Below are the code and all the weights of a small trained network. Each question names an input and a class and asks about switching units off, where a switched-off unit gives its printed mean instead of its output.

import numpy as np


def w(rows, s, z=0):
    codes = np.array(rows[::2]) - 128.0
    scale = np.full(codes.shape[1], s)
    scale[-1] = z or s
    return codes * scale


def f(y):
    return np.maximum(y, 0)


def log_softmax(a):
    a = a - a.max(-1, keepdims=True)
    return a - np.log(np.exp(a).sum(-1, keepdims=True))


def net(x, mask):
    res = np.array(x, float).reshape(1, 7) / 4 @ E
    y = f(res @ A[0][:, :-1].T + A[0][:, -1])
    res = res + np.where(mask, y, B[0][:, -1]) @ B[0][:, :-1]
    return log_softmax(res[-1] @ U[:, :-1].T + U[:, -1])


A, B = {}, {}
E = w([
[57,188,39,147,121,80,152,191,162,13,223,169],'x0',
[15,178,79,83,96,136,57,65,225,190,111,80],'x1',
[72,39,100,91,95,83,1,138,63,39,62,137],'x2',
[168,145,136,107,121,124,88,122,144,126,141,178],'x3',
[152,154,124,148,117,110,104,110,122,127,125,119],'x4',
[194,114,114,116,100,94,96,123,181,134,132,173],'x5',
[166,97,114,138,117,102,131,90,182,119,108,146],'x6',
],0.0096)
A[0] = w([
[70,55,118,114,137,99,33,131,94,21,145,122,135],'N0',
[62,192,93,188,77,108,162,158,185,2,192,163,173],'N1',
[113,174,103,184,150,65,223,162,111,135,167,223,196],'N2',
[53,172,132,99,131,121,75,96,222,173,128,86,188],'N3',
[121,114,152,129,176,55,144,148,132,24,176,171,121],'N4',
[50,120,99,63,76,97,73,100,129,137,81,110,121],'N5',
[131,40,211,91,111,84,108,152,49,61,102,130,197],'N6',
[114,155,136,101,133,153,163,108,129,200,163,93,178],'N7',
[204,114,198,152,114,200,218,151,95,136,143,156,254],'N8',
],0.0088,0.006)
B[0] = w([
[90,7,71,152,142,196,106,102,84,114,155,150,240],'N0',
[101,165,58,50,157,113,174,178,108,13,175,144,251],'N1',
[60,233,147,135,82,91,131,103,175,57,137,100,225],'N2',
[206,136,166,2,234,187,197,150,171,184,198,199,233],'N3',
[124,143,95,181,103,149,92,168,107,31,146,134,209],'N4',
[120,76,139,105,205,229,79,205,208,166,88,237,209],'N5',
[165,59,160,143,112,41,47,92,28,99,95,147,247],'N6',
[121,143,212,121,174,122,199,114,150,159,162,163,200],'N7',
[107,151,165,248,37,84,125,102,187,167,116,101,251],'N8',
],0.0095,0.015)
U = w([
[149,158,200,236,58,89,121,108,156,187,82,120,182],'0',
[86,226,101,180,88,73,124,140,173,34,128,84,133],'1',
[181,66,160,163,116,56,68,64,35,120,90,117,206],'2',
[128,114,24,160,92,94,91,116,45,21,125,109,75],'3',
[207,140,187,89,126,144,187,85,126,255,193,120,190],'4',
[151,204,109,52,153,111,218,153,137,95,198,157,93],'5',
[110,111,184,95,176,178,31,151,136,193,40,156,144],'6',
[115,105,34,89,152,189,101,204,132,99,169,154,3],'7',
],0.009,0.0027)

Each question gives the input, the list of numbers given to net, and the class t.
The units are the neurons (one row each of A and B). Each row of codes is followed by its name. A weight is (code - 128) times the scale printed after its matrix; where a second scale follows, it is the last column's (A, B and U).
mask holds one flag per neuron, in row order. A switched-off neuron (its flag False) gives its mean, the last column of its row in B, instead of its output. The means were averaged over made-up inputs and are rounded, as every weight is.
A unit's drop is (log p(t) with every unit on - log p(t) with that unit switched off) / (log p(t) with every unit on - log p(t) with every unit switched off).
The circuit of an input: a set's keep is (log p(t) with only the set's units on - log p(t) with every unit switched off) / (log p(t) with every unit on - log p(t) with every unit switched off). Starting from all 9 units, units are removed one at a time, each time the one whose removal leaves the highest keep (on an exact tie, the one counted first), for as long as the keep stays at least 0.8.
units of the circuit, in order: the units of the circuit, biggest drop first
top k neurons: the k neurons with the biggest drops, biggest first
drop when u is switched off: that unit's drop, to one decimal
input [0,8,-1,-3,5,-5,1], class 4: units of the circuit, in order	(N3 N1)
input [1,0,-5,-2,2,-5,-5], class 1: units of the circuit, in order	(N3)
input [0,3,3,-1,4,1,0], class 6: top 2 neurons	(N1 N4)
input [-3,0,5,-3,2,-5,1], class 2: top 2 neurons	(N6 N3)
input [0,7,-3,4,0,-6,-1], class 4: units of the circuit, in order	(N1 N3)
input [6,0,0,4,-3,-1,-4], class 1: top 4 neurons	(N3 N2 N6 N5)
input [7,0,-5,2,5,-3,7], class 1: top 2 neurons	(N2 N3)
input [1,-2,0,8,-7,2,3], class 1: units of the circuit, in order	(N0 N3)
input [0,8,1,-7,7,-4,-2], class 6: top 2 neurons	(N5 N1)
input [-1,-7,0,-1,8,3,-7], class 0: top 2 neurons	(N8 N1)
input [1,7,-2,-1,8,-7,-6], class 5: top 3 neurons	(N8 N6 N0)
input [0,6,3,-2,-2,-8,8], class 6: top 4 neurons	(N1 N5 N4 N2)
input [-4,2,4,2,8,2,5], class 6: top 2 neurons	(N5 N1)
input [-1,4,4,-3,5,-4,5], class 6: top neuron	(N1)
input [8,0,-5,1,-8,5,-4], class 1: top 2 neurons	(N2 N3)
input [-7,-5,0,5,-4,-6,1], class 0: top 2 neurons	(N8 N0)
input [-1,-1,6,-5,1,-7,-8], class 2: top 2 neurons	(N6 N1)
input [5,-4,0,2,0,2,4], class 1: top 3 neurons	(N2 N6 N0)
input [7,-2,0,-6,5,2,-3], class 1: top 2 neurons	(N2 N6)
input [-6,-5,-8,-6,-4,-5,0], class 0: units of the circuit, in order	(N8)
input [-6,-6,-8,-3,4,-6,8], class 0: drop when N8 is switched off	0.1
input [2,4,-1,3,-2,-3,5], class 5: drop when N0 is switched off	0.2
input [-6,-3,-3,-4,7,-1,4], class 0: drop when N0 is switched off	0.0
input [1,-6,-7,0,-5,4,-1], class 1: drop when N2 is switched off	0.5
